Each row is followed by its class.
[  92 -337  201 -281  -29  184 -139  -57 -177 -382  153  -73 -592 -148
  -40  140 -470  216   76  -64  223 -130  565    1  199  140 -375  149
  274 -151  111 -266]  rof
[  71  274 -145   84  241  -60 -233  228  129 -115  110  -46   53   25
  -39 -167 -263 -339  282  142  -27   55  242  -73 -248  246 -334 -304
   44  278  249  315]  Kulo
[ 149  118  -88  133   88 -269  229 -152   33  317 -207   49  210  185
  318 -344  260 -111  120   88 -149  130 -521  -15  188 -171  307   60
 -244  -27 -291  214]  Bunob
[-362 -147  -17  -86  -42  137 -193  113 -314  -55  128 -154  -41 -131
 -143  197  165  215 -198  -76  -44  -76   99 -142  -15  213   73  188
  106  -27  -33 -201]  velob
[-165  164 -132   14  310 -165  -69  291 -128   60  181 -223   99   10
  285 -420  223 -212  371  160 -152   59 -131  -87  -53  247  162  146
  -68  155 -167  268]  Kulo
[ 129 -424  258 -273 -145  105  132 -324 -186 -185  -43   37 -503  -21
  102  109 -449  327 -137 -185  219 -126  269    4  449 -105 -146  242
  181 -329  -92 -396]  rof
[-656 -608   96 -298 -204  162 -104  -80 -569 -124  247 -227 -430 -235
  259 -203  -24  323  188 -156 -213  -74  131 -117  229   -4   48  396
   83 -373 -314 -253]  Vipig
[-182 -347   86 -236   -2   34    0  -66 -342 -149  149 -168 -344  -79
  277 -289 -312  126  255  -56  -20  -39  197  -71  286   98 -106  319
   92 -186 -177 -104]  Reni
[-188  193 -220   73  285 -292   96  134 -254  412   27 -233  496  108
  220 -204  235  -11  -60  -88  -89   59 -491 -290  202  214  436  191
 -138  110 -390   17]  ter
[ 269  110  -39  -83  237 -119  -37   62  -51  -63   49  -99  -58   46
   58  -74 -249  -84   93  -30  172   -9  171  -96  166  258 -192   47
   81  110   -8  -32]  ter
[ -57 -563  198 -376 -113  -50  288 -415 -531  -14  -21 -133 -462   36
  382 -175 -559  387  -36 -369  166  -92   57 -265  721  -64  -70  342
  127 -455 -400 -420]  Vipig
[ 123  -89   46 -124   90  -53   65  -60 -201  -17   -7  -95  -29   60
  -38  224 -396  209 -230 -297  291  -97  148 -201  316  152 -140   44
  116  -15  -60 -264]  tinoz
[-347 -689  225 -339 -289  238  -48 -435 -319 -333  138   50 -819 -180
  434 -464 -500  290  422   15 -182  -46  443   73  358 -312 -279  340
   70 -460 -202 -181]  tinoz
[-309  610 -385  424  269  -74 -377  552  315  215  122  -17  685  -41
 -204  -92  692 -450  251  431 -428  182 -328  138 -702  161  254 -313
 -240  567  202  613]  Reni
[-147  509 -103  401   -6  105 -256  439  468   48  -17  156  569  -37
 -580  468  780 -172 -339  260 -169   64 -198  248 -820   47  238 -376
  -89  443  449  293]  Bunob
[ 111  235 -134  -29  302  -99  -80  180   51  -77   50  -38   50  -12
  -16   -8  109 -180   84   88  140  -19   27   80   62  228  -19  101
   85  103   18   26]  luza
[-392  132  -59  110   85  -22 -135  325 -101   76  123 -175  350   10
 -106  119  350  -23 -103  -32  -88    0 -111 -112 -318  180  220 -127
  -95  219   52  106]  ter
[-131  286 -146  240   18   41 -170  164  229  129    3   96  309  -34
 -247  137  451 -117  -81  180 -188   65 -153  110 -362  -25  154 -205
 -133  230  145  208]  doto
[-240 -357  152 -220 -155  189  -39  -54 -349  -91  120 -109 -217 -134
 -161  367 -185  397 -299 -345  123 -155  253 -146  192   73  -65  137
  190 -181  -50 -456]  luza
[  -1  115 -142  -56  224 -205   69   35 -265  193   23 -191  210  104
  105  -63    6   26 -120 -135   97   -2 -249 -179  328  326  204  190
   21   64 -264  -99]  Reni
[ 465  171   -3   21  184 -134   73 -164  215  -75 -113   92 -159  153
  136 -165 -283 -179  146   81  170   24   73   82  208   16 -186  -57
   34   36   40   86]  Bava
[-521 -358   91   17 -248  181  -52 -143 -183   25   54   57  -42  -97
  -78   98   78  314 -217 -183 -232  -36   69  -67  -38 -268  126  -41
  -43 -141   -3 -165]  doto
[-228   26  -91  -87    3  -13   -6   -3 -199   65   18  -26  -35  -82
   99 -215  684   -5  126  180 -203   46 -287  208  186   -6  432  464
  -53 -148 -356  -86]  noro
[ -49 -252  105 -114  -63   10  133 -182 -210  -35  -75   28  -65   16
  -64  175 -450  245 -298 -351  143  -83  188 -195  292 -114 -125  -55
  106 -135   42 -284]  noro
[-746 -779  285 -237 -473  247  106 -269 -592   62  127 -138 -170 -107
   60  231 -291  601 -417 -584 -166 -173   69 -310  188 -207   74  133
   53 -394 -183 -512]  sutes
[-124 -111    3 -249  185   32  -91   57 -281 -199  216 -216 -387 -127
  239 -285   20  -22  283   75   11  -41  148   54  239  311  -14  498
  168 -110 -189  -74]  Bava
[-140   10  102    7  -59  163 -132  139  118 -170   81   84 -187 -134
  -78    9  419  -28  143  245 -134    6   88  300 -236  -64   85  114
    9  -28   63   36]  Kulo
[-196  215 -199  -33  374 -126 -186  391 -217   86  226 -327  328   12
  -94  101 -125  -47   11 -138   64  -32   32 -328  -87  476  -59  -74
   86  267    8   68]  luza
[-613 -514  156 -201 -239  281 -168  -85 -522 -109  256 -220 -270 -189
    8  102 -235  422  -69 -295 -157  -95  311 -245    9   72 -151  127
  120 -185  -48 -279]  luza
[-256 -188 -161 -280  427 -294   17   38 -633  110  203 -437  -36   74
  446 -459 -435   72  279 -271   34  -11  -32 -472  586  423  -39  326
   72  -69 -461  -67]  sutes
[ 126  -55   43 -221  178   30 -198   89  -18 -266  237 -108 -371  -36
  153 -224 -899 -164  530  -16  204    0  534 -154  -19  274 -617 -238
  126  190  162  246]  rof
[  15  -47   17  -49   91 -105   76  -61 -129   15   14  -65   -9  112
  163 -216 -290  -30  117 -108   16   34    0 -137  185    4  -97   -9
  -10  -12  -55   47]  doto
[-162  113  -66  173  -30   52 -128   51  204    9  -33  140  226  -10
 -265  242  -81    7 -218  -49  -37   -1  117  -66 -306  -80 -104 -423
  -17  193  312   96]  velob
[ -14  123   43   29   43  129 -229  235  199 -214  112   -2  -37  -60
 -275  198   -7  -80  -14   91   65  -46  295  133 -365  173 -198 -142
  129  178  334   53]  sutes
[  66  -48  -43 -309  286  -68 -125  221 -408 -148  236 -345 -213  -53
   29   -8 -228   24  118 -129  230  -78  180 -192  312  542 -152  356
  288  -29 -166 -217]  Vipig
[-184  331 -140  119  165   -5 -232  530   30   19  166 -173  301  -57
 -277  160  563 -236   11  181  -99   15 -101  107 -464  362  225  -62
   29  346  181  182]  Reni
[  50  209  -13   78   32   81 -201  122  225  -86   76   65  -19    1
 -110  -17  100 -138  219  258  -85   51  122  162 -344   23 -111 -149
  -25  208  194  207]  tinoz
[-161 -464  327 -244 -279  356  -29 -306 -175 -346    9  170 -528 -246
 -217  561 -163  601 -435 -233  285 -212  465  129  358 -234  -91  220
  186 -376   43 -697]  ter
[ 186  159  134  -88   -4  286 -294  272  336 -458  114  131 -344 -189
 -425  350  144 -149   35  279  150  -79  507  400 -439  190 -325   -2
  255  162  517  -20]  velob
[ -98 -161  160  -96 -144  277 -239   46   -7 -311  103   53 -418 -213
 -154  161  329  111   45  168  -58  -52  237  319 -137   18  -40  249
  126 -114   98 -147]  Bunob
[-313  247  -85  343  -76   19 -128  199  322  176  -25   99  536   47
 -286  193  235  -52 -161   54 -265   82 -153  -53 -673 -132   94 -573
 -210  330  315  383]  Bunob
[-104   61  -28  275 -180   18   45 -168  275  193 -202  280  428   91
 -330  339 -157  163 -418 -194  -64   22   -6 -138 -220 -380  -24 -604
 -162  160  280   11]  sutes
[-240 -218  111   23 -197  187 -100 -187  -18  -65   75   94 -346 -128
  140 -201  311   81  224  213 -285   24   16  251  -44 -234  104  161
  -64 -174  -76  -34]  doto
[ -77 -202   91 -100 -153  -14  183 -186 -167   94  -94  -24  -39   -1
   18  169   86  294 -236 -206   40  -78 -134  -28  312 -168  192  164
  -27 -269 -202 -298]  sutes
[-408 -825  301 -463 -232  241  -22 -346 -644 -287  221 -172 -837 -199
  397 -307 -467  437  260 -205 -108 -111  398 -107  486  -51 -222  553
  210 -511 -316 -422]  Bunob
[-409  -16  -98   77   64 -108  -38  128  -95  185   99 -126  297   72
  125 -214   31  -52   91  -41 -234   70 -197 -176 -162   36  151 -120
 -113  147  -55  242]  rof
[ 155  413 -219  270  151 -134  -45   47  348  157 -165  203  370  107
 -113 -116  246 -282   12  242 -149  145 -195   95 -206  -57   77 -245
 -169  313  109  354]  Bunob
[ 242  726 -168  357  224  -65 -203  395  654   50  -29  183  428  145
 -259  -65  499 -543  249  526  -98  164 -147  314 -696   53   65 -417
 -171  549  352  624]  noro
[  63  196  -17  116   30   61 -151  191  145  -51   35   28   91  -22
 -254  264  191  -49  -68   87   57  -13   92   95 -300   67  -28 -175
   31  192  208   51]  tinoz
[-116 -261    5  -80   -6 -226  358 -371 -458  319 -131 -113   55  170
  450 -357 -143  253 -150 -305  -44   23 -367 -338  672  -83  312  302
 -111 -282 -567 -202]  Kulo
[ -18 -137   53 -105   74  -72  112 -156  -65    6   -3   12 -150  114
  370 -463 -463  -94  310   52  -72   60   29  -88  159  -67 -159   45
  -55  -57 -111  188]  luza
[ -57   -9   72    4   -1    1   50   36  -46  -19    8  -19  -40   -1
   66  -62  349   -8   -4   89   14    6 -116  107   21   -3  205  180
  -23  -52  -85  -28]  ter
[ -45 -299  100 -118 -119   13  112 -349 -121  -52  -90  101 -256    6
  153  -74 -355  226  -40 -151   16  -30  128  -70  374 -231 -101   51
    6 -246  -91 -196]  velob
[-313 -247   14 -218   78   30  -99   -9 -438  -80  216 -229 -430 -168
  424 -517  362   29  470  156 -258   31  -94  113  310  126  227  604
    7 -215 -422  -21]  noro
[ 153  -31    3  -45   81  -77   94 -116   12   59  -80   75   21   75
   34   19 -488   49  -60 -145  124  -10   85 -167  226 -115 -140 -116
  -42  -25   26  -12]  doto
[-188  600 -316  337  275 -231  -52  418  137  393   11 -124  890  189
 -193   81  552 -293 -181   38 -150  102 -511 -162 -457  268  389 -342
 -201  493   52  392]  luza
[ -85   28  -88  -27  219  -30 -215  130 -131  -12  209 -197  -56   28
  134 -284 -309 -147  308   33  -61   26  153 -189  -57  306 -207  -22
   52  161   -2  175]  doto
[ 222 -279  197 -198  -68  -49  283 -470  -35  -57 -152  175 -469  115
  458 -515 -411   -3  310   29   50   61   33  115  455 -294 -130  216
  -40 -295 -217   23]  noro
[ 352  498 -145   55  352  -54 -263  379  275 -160  115  -45   38  -15
 -203   -1  117 -407  283  301  138   48  156  206 -238  391 -198  -60
  114  349  237  245]  sutes
[ 105 -225  284  -45 -313  200  173 -249   45  -89 -154  201  -96  -13
 -306  502 -239  410 -601 -293  204 -119  208  -13  131 -232  -63  -34
  107 -192  159 -414]  Kulo
[ 116  135  -38 -211  250   71 -268  202  -96 -257  194 -130 -263 -118
 -126   60   82  -66  171  147  138  -47  246  133   72  458 -155  336
  230   71  -15 -120]  Bunob
[  90   79  -21 -224  211   99 -286  292 -118 -287  201 -156 -207 -127
 -312  314   23   10  -90   31  222 -117  394   64  -10  505 -131  229
  309  127  154 -234]  rof
[ 149  258 -204   81  401 -373  140   51  -94  312  -23 -159  344  222
  371 -475 -237 -223  268  -41  -66  137 -291 -324  223  191    6  -61
 -173  208 -260  348]  Kulo
[  -1  552 -287  392  207 -179 -100  256  260  316  -74   37  616  139
 -102  -81  713 -390   43  274 -261  167 -476  104 -422  105  297 -251
 -227  404   31  428]  luza
[ 255   31  212  -18 -208  105  217 -145  201  -55 -215  284 -261  -51
  -73  128  750   43 -157  284   24    8 -290  529  140 -282  387  394
  -10 -301 -143 -189]  Kulo
[-240 -154  182  -82 -164  158   15  101 -177  -80    4  -72   33  -44
 -353  637   93  352 -611 -297  198 -182  110  -87  -77   82  134   -8
  166  -75  163 -413]  velob
[ 146 -181  237   49 -333  227   39 -313  231 -112 -190  303 -146    8
 -333  452 -250  294 -472 -158  130  -77  277  113  -43 -309 -209 -235
   55  -91  298 -269]  sutes
[ 113  188   -5   25   49   -7  -28  154  111  -36   -5   -7  119   50
 -202  226  145  -45 -167    2  152  -38   12   74 -144  130    1  -33
   76  141  133  -19]  tinoz
[ 153 -281  267  -18 -227   94  172 -407  331  -96 -176  346 -377   66
  195 -177 -437   80  121  138  -29   26  157  209   43 -508 -170 -132
  -79 -185  135   84]  rof
[-173 -692  451 -158 -602  377   98 -533  -86 -219 -120  232 -597  -93
 -101  286 -347  574 -383 -222    5 -124  408   87  160 -498 -133    0
   79 -495   59 -460]  ter
[ 191  370 -171  238  221 -153 -115  -17  291  107  -19   82  180  181
  229 -527  -15 -435  488  308 -275  217 -195   82 -167   22 -127 -193
 -183  327   16  525]  Bava
[ 461   32   51  -47  -31  -31  141 -319  282  -81 -214  339 -350   46
  225 -323  209 -193  289  369  -56   78 -109  455  288 -328   43  292
  -68 -248 -151   25]  luza
[-182 -688  304 -253 -378  216  230 -570 -265 -123 -100  158 -560 -163
  177   77 -410  554 -231 -300    8 -118  227   -3  546 -439  -68  322
   57 -541 -173 -492]  Bava
[  18 -518  307 -204 -304   81  321 -513 -260    6 -192  112 -388   69
  161   47 -154  438 -275 -277  110  -90    2   -3  537 -374  113  283
   30 -481 -272 -440]  noro
[   1   45   63  162    1   89 -206   95  321 -157   50  140   49   48
 -217   84 -394  -69   13   14  -43   28  374  -40 -468  -52 -384 -527
    7  299  477  262]  Bunob
[-243 -198   52  -53  -90   88 -105    6 -190  -38  122 -105  -34  -36
 -104  172 -279  218 -129 -260   29  -69  229 -212  -63   45 -142 -151
   82   20   94 -123]  tinoz
[ 112    2  123 -106   -6   59   55   22  -30 -153   12  -25 -120   -3
 -141  249  -49   98 -179  -93  176  -80  140   28   58   64  -41   66
  125  -45  118 -166]  Bava
